Here are made-up things, facts about them, and rows of numbers that follow some of those facts. Name the thing behind each unnamed row.

Some things and their rows:
tradi: [-10  -2   3   7   0   5  -5  -1 -14   2   3   2  -2 -10   7   1  -3  -2
   2   1  11  13   5  -3   3   6  -1  -1   3   3   3  -7  -5  -7  10  -7]
boplon: [ 2  0  0  1  1 -2  0  1  1  1  1  0  1  2  2  0  0  0  0 -1 -1  0 -1  2
  0  1  1 -1  1  1 -1  0  0  1  2  1]
seriko: [  5   5   2   2  13   8  -6   3  -7  -9  12   2  -1   0   4  -1  -9   2
  -3  -7  -5  -3   3   8   1  12  -1 -17  -1   2  -3   1  -1 -11   8  -2]
drere: [ 8  1  1 12 -7 -1  0 -2  3  8  4  1  0 -5 14 -1  2 -3  2  0  4  8  0  2
 -1  6  3  1  7 -1  1 -8  0  4  5  1]
lipom: [-10   1   6   8   2  -3 -10  -1 -13   1   5   3  -1  -9   6  10  -1  -3
   3   1  17   3   3  -8   2  10   4  -9   4   5  -7  -9  -6   3  11  -4]
fikler: [ 0  3  1  0 -5  4 -3 -3  1 -1 -1  1 -6 -8 -2 -1 -1  0  0  2  2 -2  2 -5
 -2 -1 -2  3 -1 -3  0 -2 -1 -1 -7 -4]
leson: [ 2  1  0  1  1 -1  0  1  1  0  1  0  1  1  1  0  0  0  0  1 -2 -1  0  1
  0  1  1 -2  1  0 -1  0  0  2  2  2]
vido: [ 2  0  0  1  1 -1  0  1  1  1  1  0  1  2  1  0  0  0  0  0 -2  0 -1  2
  0  1  1 -2  1  0 -1 -1  0  2  2  2]
doflipur: [ 2  0  0  1  1 -2  0  1  1  0  1  0  1  2  1  0  0  0  0  0 -2  0  0  1
  0  1  1 -2  1  0 -1  0  0  2  2  2]
livo: [  8   1   1  15 -12  -3   1  -3   5  12   2   0   1  -6  18  -1   4  -4
   3   1   7  12  -1   0  -2   4   5   7   9  -2   2 -11   0   9   4   2]
vastun: [ 1 -2 -1  1  2 -2  1  1 -1  1  2  0  3  4  4  2  1  0 -1 -7  3  2 -2  5
  1  3  1 -2  2  3  1  0  2 -3  4  1]
drilun: [  6   6   2   2  -2   1  -2   0   4   0   0   2  -5  -6  -3  -4  -3   1
   2  16 -12  -4   4  -5  -5  -1   1  -2  -1  -6  -6  -4  -5  12   0   2]
pavu: [ -3   2  -1 -17   6  -4  16   3   2   7 -10   3   1 -12 -40   3   0  14
  -1   1  13  10  11  -3  -1 -13  -4   3  -5   7   4  -1  -4   0  -5  -5]
togu: [-16  -1  -2  -5   7 -12  -1   3   9  -1  -1  -1  -8   8  -8  -1   6   7
   5   0 -12 -15  -2  10  -5  -7  -4  10   2   2  -3  11   2   6   3   1]
nagras: [ -5  -3  -1   0  -1   1   0  -2  -3   0   1  -1   1   0   4   4   3  -2
  -3 -17  17   2  -3   3   4   2  -1   3   1   5   6   2   6 -15  -3  -5]
suplam: [ 24   5  -3   8  -2   9   5   1  11   2   8   0   0   2  13 -12  -4   1
  -3  -4 -16   6   1  14  -4   6   0  -2   3  -4   5  -1   4  -3   0   4]
tridrul: [ 2  2  0  1  1 -1 -1  1  1  0  1  0  0  0  0  0 -1  1  1  3 -3 -1  1  0
 -1  1  1 -2  1 -1 -2 -1 -1  4  2  1]
miti: [ -1 -11  -1  -7   5   1  -2  -4 -12  -1  -7   0   6  14  -7  -3  -3  -7
  -3  16  -9  18 -20  -5   2 -25  -3  -1  -7  -7   9   4  -5   0  -5  -5]
tudi: [ 2  0  0  1  1 -2  0  1  1  0  1  0  1  2  1  0  0  0  0  1 -2 -1 -1  1
  0  1  1 -2  1  0 -1  0  0  2  2  2]
kalil: [ 2 -1 -1  1  1 -2  1  0  2  1  2  0  2  4  3  0  1  0  0 -2 -1  1 -2  4
  0  0  1 -1  2  1  0  1  1  1  2  2]

There are 2 kinds of fact about the things: α, Π.
bafa α 378; bestom α 378; bidi α 378
bimeni α 378; bonukek α 681; boplon α 378
brepek α 378; brunil α 681; dami α 378
doflipur α 378; dopil α 916; drere α 378
drevudra α 916; drilun α 378; drodrufa α 378
duten α 378; famudri α 378; fikam α 378
fikler α 681; fladi α 378; flafles α 378
flinak α 681; fliplan α 378; fludrobrem α 378
foflo α 378; fogre α 378; forik α 378
gakon α 681; gegen α 378; gonik α 378
gopi α 378; grafegul α 378; grupam α 378
kalil α 378; kezim α 378; kitri α 681
klekom α 681; klogritam α 681; kube α 378
leson α 378; lipom α 378; lisen α 378
livo α 378; livosok α 916; miben α 378
migren α 681; mipli α 916; miti α 916
momil α 378; nagras α 681; nolil α 378
nubak α 378; nulor α 378; pavu α 916
pidrom α 681; pirir α 378; plabol α 378
pletever α 681; plibu α 378; popin α 378
poseklo α 378; puflen α 681; pustin α 378
retri α 681; rimak α 378; seriko α 378
sisen α 916; skesar α 378; skesuk α 378
skibror α 378; skiklir α 681; skiplibal α 378
skopek α 681; soste α 916; stane α 681
stese α 681; stinibres α 378; stobanu α 378
suplam α 378; togu α 378; tradi α 916
tregek α 681; treger α 378; treson α 378
trever α 378; trezi α 378; tridril α 378
tridrul α 378; tropum α 378; trupe α 681
trusepir α 378; tudi α 378; vastun α 378
vido α 378; visok α 378; zoden α 681
bafa Π klogritam; bidi Π leson; bonukek Π tradi
boplon Π dami; brepek Π pustin; brunil Π grafegul
doflipur Π fogre; dopil Π pidrom; drere Π famudri
drevudra Π nulor; drilun Π poseklo; drodrufa Π tridrul
duten Π livosok; famudri Π livo; fikler Π flafles
fladi Π trusepir; flafles Π vastun; flinak Π foflo
fliplan Π doflipur; fludrobrem Π kalil; foflo Π duten
forik Π popin; gakon Π boplon; gegen Π tridril
gonik Π skesar; gopi Π miben; grafegul Π kitri
grupam Π skesuk; kezim Π bimeni; kitri Π zoden
klekom Π forik; klogritam Π plibu; kube Π miti
leson Π fliplan; lipom Π fladi; lisen Π fikam
livo Π lisen; livosok Π gonik; miben Π brepek
migren Π trever; mipli Π migren; momil Π klekom
nagras Π trezi; nolil Π pirir; nubak Π seriko
nulor Π gegen; pavu Π rimak; pidrom Π soste
pirir Π sisen; plabol Π skibror; pletever Π suplam
plibu Π visok; popin Π stobanu; poseklo Π fikler
puflen Π grupam; pustin Π gakon; retri Π drere
rimak Π flinak; seriko Π drevudra; sisen Π vido
skesar Π togu; skesuk Π kezim; skibror Π stane
skiplibal Π mipli; soste Π momil; stane Π dopil
stinibres Π kube; stobanu Π stinibres; suplam Π tropum
togu Π skiplibal; tradi Π brunil; tregek Π bestom
treger Π drilun; trezi Π skiklir; tridril Π retri
tridrul Π trupe; trupe Π puflen; trusepir Π bonukek
vastun Π nagras; vido Π fludrobrem; visok Π stese
zoden Π pletever

Rows to name:
No name comes twice in this set of rows, the named rows included.
[  6   4   2   5   7   6  -4   1  -4  -4   9   2   0  -1   7  -1  -5   0
  -2  -5  -2   1   2   6   0  10   1 -11   1   2  -2  -2  -1  -6   7  -1]  gegen
[ -2   2   2   0  11  14  -4   2 -14  -8   8   2  -3  -5   1  -4 -10   2
  -3  -4  -4   6   7   7   3   8  -4 -11  -3   2   3   1  -3 -17   8  -7]  drevudra
[  6   7   3   2  -2   2  -3   0   3  -1   0   2  -5  -8  -5  -3  -4   2
   3  17 -14  -5   6  -7  -5   0   1  -3  -2  -6  -7  -4  -7  14  -1   2]  treger
[-20  -3  -3  -2   7 -13  -4   3   9  -3   1  -2  -9  12  -2  -2   8   5
   6  -1 -16 -17  -6  15  -5  -7  -5  13   4   1  -2  14   4   4   5   1]  trever
[  5  -7   0  -6   4  -3  -3  -3  -4  -3  -5   0   7  15  -6   1  -2  -6
  -3  14 -10   5 -19  -7   1 -18   1  -6  -6  -7   0   3  -3   8  -6   1]  popin
[ 6  3  2  7  2  3 -3  0 -2  0  8  1  0 -3 10 -1 -3 -1 -1 -3  0  3  1  4
  0  9  1 -7  3  1 -1 -4 -1 -3  6 -1]  tridril
[ 20   5  -3   7  -7  13   3  -2   9   1   7   0  -4  -5  12 -11  -4   0
  -5  -9  -7   5   1  10  -3   4  -2   3   2  -4   8  -1   6 -11  -8  -2]  pletever
[  5   6   3   1  12   8  -6   3  -7 -10  11   2  -2  -2   2  -1  -9   2
  -3  -5  -5  -4   5   6   0  12   0 -17  -2   2  -4   0  -2  -9   7  -2]  nubak
[ 12   4  -1   7  -6  10   0  -3   4   1   6   1  -5  -6  10  -6  -3  -1
  -3  -8   1   5   2   6  -1   5  -1   2   2  -2   5  -2   4 -10  -5  -4]  kitri
[  6   5   2   2  -1   0  -2   0   3   0   1   1  -4  -5  -2  -3  -2   1
   2  13 -11  -3   3  -4  -4   0   1  -2  -1  -4  -5  -3  -5  10   0   2]  poseklo
[ -2  -5  -1   1   4  -3   2   1  -2   1   3  -1   7   8   7   4   2  -1
  -2 -15  10   4  -4   8   4   4   1  -2   3   6   3   2   5  -9   5   1]  trezi
[  0   4  -1 -16   2  -6  13   1   8   6  -8   3   0 -11 -37   7   3  12
  -3  -9  21   1   6  -4  -2 -13  -3   3  -4   7   2   0   1  -2 -13  -6]  flinak
[  8  -1   0  16 -12  -4   2  -3   6  13   2   0   2  -4  20  -2   5  -5
   3  -1   7  13  -3   2  -2   4   5   8  10  -1   3 -10   2   7   5   2]  fikam

The same things again, as new rows of numbers:
Named rows:
kezim: [ -8 -14 -14  -3   1  -3  10  -3   4  16  -4  21  -9  -6  11  -8  14  -3
   2 -13 -10   7   1   7   9 -12  -9  -1   3  -3   6]
klekom: [ 20  27   4  15 -14   6 -18  12   8 -10  20  -5  -7 -11 -11  35  14  12
  10  19   0  -5  16  12   2  -8  -7  -7  -4  19 -10]
skiklir: [ 19  13   0 -12  11 -13  -9  -2 -17  -8   6  -8  -8   0   8  19   3  11
  10  16 -20  -4   0  -7  13 -13  -5 -12   3   4  -3]
soste: [ -3  -3 -10  28 -18  -5   4  14   8 -18  29 -22  16  -5  -8  28   2  11
  18 -21   2 -17  15  13   6  17 -10   9 -32  12  16]
vido: [ -3  -7 -16  -1   8  -1   4  -6   5   7 -17  -2   5   9   7   3   0  10
   2 -31  14 -12 -36  -4 -23  16  25 -21   2   1  -5]
tregek: [ 14  11   3 -10   8  -5 -12   6 -12 -12   4  -5 -11  -1   4  21   7  11
   7  14  -8  -1   2   1   6  -9  -1  -6   5   8   0]
dami: [ -5   0  -7  -2   6  -1   8 -11  -7  17  -9  -4   1   0   3 -11   1  -5
  11   1 -11   8 -17  -3   2  -2  -2   3  -9  -3  -5]
vastun: [  8  -5  13   3 -19 -22   2 -12  -5   0  10  -5  14   3 -13 -25 -14 -11
 -18  -9   8  -8  15 -16   3   1 -10  -7  23 -18 -19]
rimak: [-12   1   2   1  14  17   3  -6  -6  17   0  17  -4   7   2  -1   0  -8
  -3  -2  11   8   1  -5 -12  20  -4  -5   7 -10  -3]
momil: [  0   2  -7  23 -22   8  12   5  17   3   8  -6   6  -6  -9  10   6   3
   0  -7  10  -4   7  12  -7   8  -8   5 -21  15 -13]
drodrufa: [-7 -7 -5  0 -4  0  7 -1  5  8 -3  9 -2 -1  0 -9  3 -5 -4 -6  4  4  1  4
  0 -2 -1  2  4 -2  0]
nulor: [  1  -9  -6 -14  -2   2  -3   6   9 -14   0  -5   3  -8   0 -11 -12 -14
 -29  -5  15 -11 -10  11 -14   4  18  10   5   4   0]
bonukek: [ 17   5  15  -1  -1  -3 -21  19   6 -27 -14  -2  -7   9   2  10   6  20
   9   6  -5   4  -7  -3   2   0  14 -18  14   3   2]
stinibres: [  6  21   6  21  -5  20 -12 -19  16  12   6  19  -2  -5 -11  -7   2  -5
   7  12  -4   5  -2  -3  -8 -14   3  -8   1   6 -14]
nolil: [ -4  -6  -2   2  -1   2   4  -2   3   6  -7   4   3   1   0  -4  -2   0
  -4 -12   8  -2 -11   1  -9   6   7  -5  -2  -2  -5]
kitri: [ 19   7  19  -3   3   3 -11  16   2 -27  -4   5 -13   9   5   8   3  15
   4  23 -21  12  11  -6  17   7 -14 -11   9   3   3]
bafa: [-4 -4 -2  2 -1  1  6  0  1  6 -3  2 -1  0  0 -8 -1 -3 -4 -3  3  4 -1  0
 -3  3  1  0  0 -1 -3]
fludrobrem: [ -3  -7 -14  -1  10   0   7 -10   0   9 -14  -1   4   6   7   2  -2   8
   3 -24   4  -8 -32  -3 -15  11  17 -17  -3  -1  -4]
tridrul: [-10 -12  -7  -3  -7  -4   5   3   9  13  -5  20  -9  -8   4 -10  14  -7
  -2 -15   2   8   9  11   4 -12  -2   0   9  -6   6]
boplon: [-18   6  -1  -1   2  -6   3  -1 -13  19 -10 -12   4  -4  -4 -15   6 -16
  17   1   2  19 -21   4  -2   1   7  15  -6  -9  -2]

Name these rows:
No name comes twice in this set of rows, the named rows included.
[ -1  -4 -10   0  10   0  10 -13  -2  12  -9   2   3   2   6  -2  -1   3
   7  -9 -10  -2 -22  -6  -3   3   3  -8  -9   1  -6]  kalil
[-12 -18 -14  -4  -6  -4   8   2  10  19  -3  31 -14  -9  11 -11  22  -5
   2 -20  -7   9  10  12   8 -21  -7   0   9  -5  12]  skesuk
[ -7  -3 -11   8  13  -5 -16  -2  -1 -17   9 -12  15   7   5  17  -3  12
  23 -38   8 -25 -26  -5 -12  20  28 -15  -3  -3  24]  sisen
[ 13   4  -9   4 -13  -8   7  30  -1 -15  14 -26   0  -6   0  44  12  22
   2  -3   6 -12  13  16   5  10 -13   3 -20  22  -2]  pidrom
[  4  20   2  30 -19  17  -6 -10  21   9  11  12  -2  -9 -18   4   7  -4
   6   7   4   2   6   7  -8  -8  -4  -4  -6  11 -15]  forik
[-19   4   4  -2  -3  -6  -2   5  -8  15  -5  -9   5  -5  -8 -16   7 -18
   9   0  10  22 -15   7  -7   3   7  18   2 -10  -1]  miben
[ -5  -5   6   9  -4  -7  -7   1   4 -21   6 -30  13   5  -5  10 -12  18
  14   1  -1 -18  20  -7  10 -32  16  20 -21   8  30]  mipli
[  2 -10  16  11  -4  10   5   5  16  -9 -18  14   0  11   0 -22  -3   4
  -4   0 -10  14  -2  -7   3  16  -5  -8   2  -5  -2]  grafegul
[-16  -6  13   1  12  19   5  -3  -3  13 -16   4  -4  14  -1   2  -9   7
  -8  12  18   1  16  -9 -13  -6   9  10   0  -1   4]  gonik
[ -7  -1   1   2  -3   0   4   1   0   8  -5  -3   2   0  -3 -12   2  -8
   1  -2   5   8  -5   2  -5   4   1   9   2  -4  -2]  gopi
[-18   2   9   0  22  27   4  -7 -12  25  -3  23 -10  16   4   6  -5  -2
  -1  10  19   7   9 -12 -18  23  -3   0   7 -13   1]  duten
[ 22   6  -4 -32   6  -2 -18  16  -7 -36  19  -9 -11 -11   5  18 -10 -10
 -29  26  -1 -13  10  16   5   1  -4  11  10  15   6]  retri

The same things again, as new rows of numbers:
Some rows with their names:
lisen: [ -8 -21   3   1   0  -9  -8   0   3 -16  -9 -12  -3  -7 -20  -7  -3   1
 -13  -3   5  -6   7   5   1   9   2   3  -4  -5  -7   5  -4   1  -2  -5
  -4 -14   5]
lipom: [  4  -3  -6   1   0  -5  -7  10   2 -19  -2 -10  -3  12  -2   3   0   6
 -12   0  14  -5   7   2  -6  -1   1  19   1   6  -3  -4  -1   7 -14  -7
 -11 -15   3]
doflipur: [-22  -1   4 -11 -12 -22   8  12  14 -16  -2 -16  -7   5  -2   3 -11  12
  -9  -6  17 -14   6   7   5  20   0  11  19   3 -20 -25 -14  -9  -4   3
 -10   3  -1]
nulor: [-10 -26   3   3   1  -8  -9   1   5 -17 -12 -12  -2 -10 -25  -7  -2  -4
 -16  -4   4  -9   8   2   5   9   5   2  -6  -2  -6   5  -5   2  -2  -5
  -1 -17   6]
grafegul: [ 10   1  -9  -2   4  -2 -13   7   7 -20   1 -13  -5  19  -2   4  -1  11
 -16   3  16  -1  12   3 -12  -1   2  23   0   7   0  -3  -2   9 -20 -10
 -16 -18   4]
bafa: [-11  -6   2   3  -4  12   2  16   2   3 -12   7   2   8  18  -9   2   5
  -8 -13   5 -18  -5  10  -7   6   0   3   2  -8  -9   2   6  -7   6 -11
 -10 -16  12]
bidi: [-21  -2   4  -9 -11 -21   7  13  13 -16  -3 -14  -7   5  -2   3  -9  11
 -10  -6  16 -14   5   6   5  18   1  11  18   4 -19 -24 -13  -8  -5   2
  -9   1  -1]
famudri: [ -9 -26   3   1   1  -8 -10  -1   5 -16 -11 -13  -2 -10 -25  -8  -3  -1
 -16  -3   4  -7   9   4   3  10   4   1  -6  -5  -7   7  -5   1  -1  -5
  -3 -16   5]
nubak: [ -8 -21   2   3  -2  -8  -6   5   1 -16 -10 -10  -1  -7 -18  -5  -1  -3
 -13  -4   6  -9   6   2   3   6   3   5  -3  -1  -6   2  -4   2  -3  -4
  -2 -14   4]
pidrom: [-17  -2   2  -3  -2   7  11 -14  -5  -6  -7   0  19   9  -8  -4  30 -16
   2  -4 -14   1   3 -15  17  -7  -5  47   8   5  12 -13   4  -6  -7  20
   4   6  -8]
visok: [-11  -6   2   2  -4  14   1  16   2   5 -12   8   2   9  20 -11   2   6
  -8 -14   4 -19  -5  12  -9   7   0   2   2 -10 -10   3   6  -8   7 -12
 -12 -17  13]
popin: [ -6 -13  10  -8  -1  -4   7 -14 -13 -17 -11  -8   5  16  -9 -16  -6  16
   2  16  -3   4   5  19  -7  10 -18  21   5 -13 -12  -4   5   8  -1   3
 -14   0   2]
pletever: [ -1  16 -10 -10   7   6 -14 -16  19  -2  11 -14   4  16  -8   6  26   0
  -9 -10  -1  10  10 -11  -6  -6   3  32   2  -1  15  -2  -5 -12 -17   7
 -11  -4  -5]
tridrul: [-18   2  -9  16  -7 -24  -9   8 -21  -9  -2  -2  -2  -2 -10   2   3   8
 -12  -4  12 -13  -4  11   0  -1 -18  20  -2  -6 -10   8  -9  -1  -8 -10
 -13  -1   3]
flafles: [ -4   1  -1   3   2 -18   3  -3  -1 -19  -8  -9   1   9 -11  -2   3   3
   6 -16  26  -5  -5   2   9   2 -14 -14  16  -7  -3  -2  26  12 -16  -3
  -1  -9   6]
sisen: [  4   3 -21 -23 -11 -11   8   8   9  -1   9 -11  14 -21  12   4  14  -9
   6  -1  -4  23 -19  24  12  10  -8  11   6  -4  10  12 -21  10  -2   4
   7 -20 -32]
kitri: [  1  18 -12  -9   8   7 -15 -15  20  -3  12 -15   3  19  -8   7  26   0
 -11 -10   0  10  11 -12  -7  -7   4  35   1   1  17  -3  -5 -11 -20   6
 -11  -6  -5]
bestom: [ -5  -7   1   0  -4 -10  -1   6  -4 -14  -4  -8  -1   3  -5  -2  -3   5
  -5  -3   9  -6   1   7  -4   4  -4   8   3  -4  -9  -3   0   2  -5  -4
  -8  -7   2]
dami: [  8  -1   1  17  -6   4   4   1 -12 -18   5 -15   0  -5  -9  -3  -7   4
  13 -15   5  -8   5   3 -12   7   0   5  -2  -4 -20 -12  -8   4  -5 -10
  -6  -2  -5]
skiklir: [-13  15  -4  -6   5  -7  -2 -24  11   0   4 -11   8   7 -14   0  28  -6
   7 -24   6   7  -3 -11   9  -4  -9   5  14 -12  12  -1  15 -10 -13  13
   0   4  -4]

Rows to name:
No name comes twice in this set of rows, the named rows included.
[-21  -1   4 -11 -11 -20   6  11  13 -15  -2 -15  -7   5  -3   2 -10  12
  -9  -6  16 -13   5   7   3  19   0  10  18   2 -19 -23 -13  -9  -4   2
 -10   2  -2]  fogre
[ -5 -12  10 -10   0  -5   6 -16 -12 -17 -10  -9   3  15  -9 -16  -7  18
   1  15  -3   6   5  20 -10  11 -19  17   4 -15 -12  -3   5   6  -1   2
 -15   0   2]  stobanu
[ -5 -11   9 -10   0  -5   4 -16 -10 -15  -8 -10   2  15  -9 -15  -7  19
   1  14  -3   6   5  21 -12  12 -18  15   4 -16 -12  -2   4   5  -1   1
 -16   0   2]  stinibres
[-18  -2  -1  -1  -3   6  10  -8  -4  -5  -6   2  18   6  -6   0  32 -20
   1  -8 -11  -2   2 -18  19  -9  -1  46   8   8  13 -13   3  -7  -8  19
   5   4  -8]  stane
[-20  11  -1  -4   1  23  -2  -6  16  21  -2   6  10   9  15  -8  29  -5
  -3 -26 -11  -8  -5  -4  -4   0   3  15   4 -15   8   4   3 -28   6   5
  -7  -5   4]  klogritam
[ -4 -10   8  -9  -1  -6   3 -14  -8 -15  -7 -10   1  14  -9 -14  -7  18
   0  12  -1   5   4  20 -12  12 -17  13   3 -17 -12  -2   3   4   0   0
 -15  -1   3]  kube
[-19  11  -1  -6   1  21  -2  -8  16  21  -1   5  10   9  12  -8  29  -4
  -3 -25 -11  -6  -4  -3  -5   1   2  15   4 -15   7   4   3 -27   6   5
  -7  -4   3]  stese
[-17   1  -9  15  -7 -22  -8   9 -19 -10  -3  -2  -2  -2  -9   2   3   7
 -12  -4  12 -13  -3  10   1  -1 -16  19  -2  -5 -10   6  -8  -1  -8 -10
 -11  -2   3]  drodrufa
[  5  -3  -8  -7  -1 -15   1 -32  12  -1  -2 -13  14   9   9 -20   1   6
   7   2 -10  18  -4  22   1  24 -17  25  15 -20   3  12 -18  10   3   3
  -4  -1 -15]  miti

